Each row is followed by its group and then its class within the group.
[ -1  31  11 -17  -4 -33   3   8 -12 -24   5   4   0  21  -7  21 -30 -14
 -21  18 -27 -38  10 -37  -6 -10   6  11 -12   1   6 -19  -2  -1  21  20
 -51  -5  19 -11  -6  -4  24  10 -15   2   1  16   7  -6 -20   0  -9  18
   3  -5 -35  -9  15 -37 -21   2 -19   2  -4  -5  41  14 -10   5 -20  -6]	Z446/(49)
[  7  11  -6   0  -3 -24   8   3 -29  -3  10  -6 -32 -10  -3   8 -27   3
 -14   4  51 -42  14 -14 -27  -7 -29  36  12  18   1  -3 -52   7  23  12
 -11  26 -25  -1 -10 -26 -29  -5  19   3   2  -6  -9 -15  -5  11   8  -9
   7   8 -88 -10  19  -2  -8 -23  23 -15  -2  -2  22  -9  -8 -11  12  31]	Z116/(52)
[  6  19   0 -14  -3 -37  -1  -1  -6  -5  10  -1 -15  -1   3  14 -35   4
 -18  16  31 -41  18 -28 -23 -21 -16  36   2   6  -1  -8 -29   0  23  14
 -10   2 -12  -2  -6  -7  -2   7  13   6  -1 -13  -2 -16  -3  12  -8   0
   6   7 -58  -5  16 -17  -7 -14  -1 -12  16  -6  26   7  -3  17  18  26]	Z116/(52)
[  2  26  -1 -11  -8 -54  19 -13  -3   8  -1 -10  17  -6   9  27  -5  19
 -28  17  -5 -56  12   1 -29   4   9  22  11   9  18  -2 -35   0  27   4
  16   5 -11   9 -16   5  53  17  13   8  -6   3 -18  -1  13   4 -10  -3
  -8  13 -62  -3  31 -23   6   0 -24 -12  -5  -1   9  19 -10  -4  24  21]	Z116/(57)
[  1  42   5  -5  -8 -37   9   8 -10 -28  12   1  -5  19  -4  26 -36   4
 -33   8  12 -38  15 -29 -21 -11 -11  33  -8   3  -6 -18  -3   3  23  25
 -43  -7  -3  -3  -3  -8   2  12  -2   1  10   7   6  -4 -21   4 -15  15
   3  -2 -57 -16  41 -38 -17   1   0  -8   5 -10  36  21  -7  -8 -16  15]	Z446/(68)
[-10  16   1  30   8   5  -2 -15   3   1  -2   0  27   3  -1   3  11   7
  -5 -28 -78 -15   7   0  21  37  25 -17   5  -2 -15  -1  -4   2 -13  23
  -9   6  17   6  -2  13  74  11  -8  -2 -10  17 -10  10  21   0   7  14
   8 -13  21 -24   3 -12  25  14 -14  -9  -6  -2 -34  19  -4  -2 -20 -16]	Z864/(62)
[  2  56  10  58   6   3   0   0   2  -5   7   0  16  13   3  30 -13   8
  -5 -49 -51 -26  -5   5  18  15  42 -20  18  -8   1  -8 -31   9 -23  25
  17  12  19   6 -25  10  98  19  -5  11   2  21  -5  31   2   8 -11   8
  -8  -9  -4  -9  22 -37  25  25  12 -30  -1  -3 -52  31  -4 -17 -41 -13]	Z864/(65)
[-10  22   4 -20  -6 -23   3   0  -2 -29   8   1  19  22   9   2   3  -6
 -39   3 -50 -50  20 -22  13   0   8  10  -8   2 -14  -6  26  -2  21  20
 -41 -34  12  -2  -5 -11  47  15 -17   2  -2   5   8 -12   0  -3 -26   4
  -3  -7 -22  -3  44 -33 -10  -4 -38  39   2  -7  18  17 -15  -4 -15  10]	Z446/(49)
[ -12   26   -3   77   19   31   -3   -3  -14   15   -2    1   -2   -3
   13   -2    2   -1   16  -54 -105  -56    3   15   45    4   19   -7
   21   -4   -8    2  -58   12  -22   23   21   25    4    5    1   -2
   59  -16   -7  -15   -5   22  -15   18   32    6    4  -23    1   -9
  -50  -11   22   -3   27   24    6  -20   -4    8  -73   17   -1   -3
  -26  -11]	Z864/(42)
[ -3  27  -2   2  -4 -24   4 -12 -15  -6  11 -10 -12  -6  -1 -45  -3   6
 -18  -7  33 -49  14 -21 -37  -4 -14  26   1   6  -5   0 -50  -1  12  20
 -43  11 -23  -1 -10 -11  39   8  12  12   7   3 -25 -16  -1   9 -17   4
   3   9 -67  -2  25 -18  15 -12  17 -19  -3 -16   5  14 -16 -13   1  41]	Z116/(50)
[-14  32   3  13   8 -31 -10   3 -21 -24   6  -4  -7  15  -7   9 -22 -17
 -15   0 -32 -52  25 -24  -9  -6   5  18  -8  15 -28 -13 -23  -7   3  28
 -52  10   0   1  -7  -5  40   4 -10   0   2  22  -2  -8   1   0 -18   8
  -2  -4 -45  -5  10 -21   4  -1 -11  -9   1 -13  18  15 -15  -3 -18  23]	Z446/(68)
[  5  47   9  29  16 -25   4 -25  13   8   0   0  14  15  -1  52 -30  15
  -3  -2 -57 -25   1   8  11  -1  32 -14   3  -9   8  -3 -19  13  -3   1
  12   2  10  -4  -8  23  78  14  -2   3 -22  12  -5  21   2   6 -14  23
  -4 -14  -6 -10   5 -30   0  29 -17 -13   7  12 -30  29  -6   6 -15 -13]	Z864/(65)
[-10  29  -1  -1 -14 -20   4  -3 -10 -40   1   3  10  20  -8 -11 -15 -16
 -28  -2  27 -46  25 -37 -15  -5 -11  18  -4   6 -26 -15  -1  -1  12  49
 -62  -3   3  -9  -8 -18  24  15  -2   9  -2  14   0 -24 -14  -7 -24   7
   4  -3 -44 -17  38 -26  -1  -5  -8  -1  10 -15  32  16  -9 -11 -31  16]	Z446/(68)
[ -7  35   5  -1  -4 -40   1  -1 -13 -19  -2  -4  -2  25 -22  46 -35  -3
  -9  16  -8 -47  11 -25 -27  -5  34   6  -5  10 -32 -20  -9  -1  10  26
 -52  -1   3  -7  -1  -8  46   4 -16   3  -2  20   4  -7 -15   6 -13  26
   0 -16 -28 -13   8 -30  -2   7  -5 -25   1  -9  36  23  -8  -4 -23   4]	Z446/(64)
[ -2  22   5 -23 -14 -37   5  -9   1 -22  14   8  13  24  -5   9  -6  11
 -25   3  19 -27  17 -24 -14  -8  -5   4  -9   6 -15 -10  14   4  15  27
 -55 -12   4 -15  -4  -2  47  21  -2   2  -7  15   0 -11 -12   5 -23  24
   9  -3 -12   4  18 -23  -4 -11 -20  -1  -6  -6  16  19  -8  -1  -2   7]	Z446/(68)
[ -3  49   5  33  -3  -7  -2 -14   5   2  -1 -10   8   5  -4  61 -23   4
  -4 -14 -60 -40   2  12  -1   2  35  -6   7   3   0 -16 -27   1  -1  22
   7  12   9   0  -5   9  63   7  -5   3 -14   8 -15  70   5  11  -2   3
  -1  -4 -28 -19  21 -26   3  12  -1 -26  -5  -1 -17  25  -1  -3 -18   0]	Z864/(62)
[ -1  22  -2  19   4  -9  -5 -10   1  16   2  -7  17  -4   0  28  -2  12
 -10  -6 -84 -25  -1  19  27   5  32   1   5  -3   9  -6 -21   8   5  -1
  32   4   9   2  -3  18  54  -3   7   4 -16  10 -13  17  14   5  -1   4
  -3   8 -32 -40  13 -19   7  14 -10 -10 -19  11 -19  21  -5   1  12   4]	Z864/(42)
[-12  32   8  41   7 -11  -9 -10   2  12  -4  -4  13   3  -8  53 -10  11
  15 -25 -72 -14  -6   5   8  12  42 -19   4  -8 -10  -3 -38   5 -12  11
  11  19  10 -18  -3  19  82   3  -2   0  -9  24  -4  15   9  12 -16  29
  -4  -8  15  -9 -14 -19  18  30  -6 -18  -4   3 -43  33  -6   4 -16 -18]	Z864/(62)
[  8   9   2 -14  -8 -42   0  -3 -15 -25  13   2   1  16  -7  23 -30   1
 -42  16  -6 -65  20 -34 -19  -9  -2  22  -7   0 -13 -11  -3  -3  25  28
 -55 -13   1  -2 -11  -7  36  15  -3   6  13   7  -9  -7 -13   1 -23  10
   4   8 -63 -11  40 -38 -10  -5 -13 -16   2   3  37  22 -14 -10 -11  10]	Z446/(49)
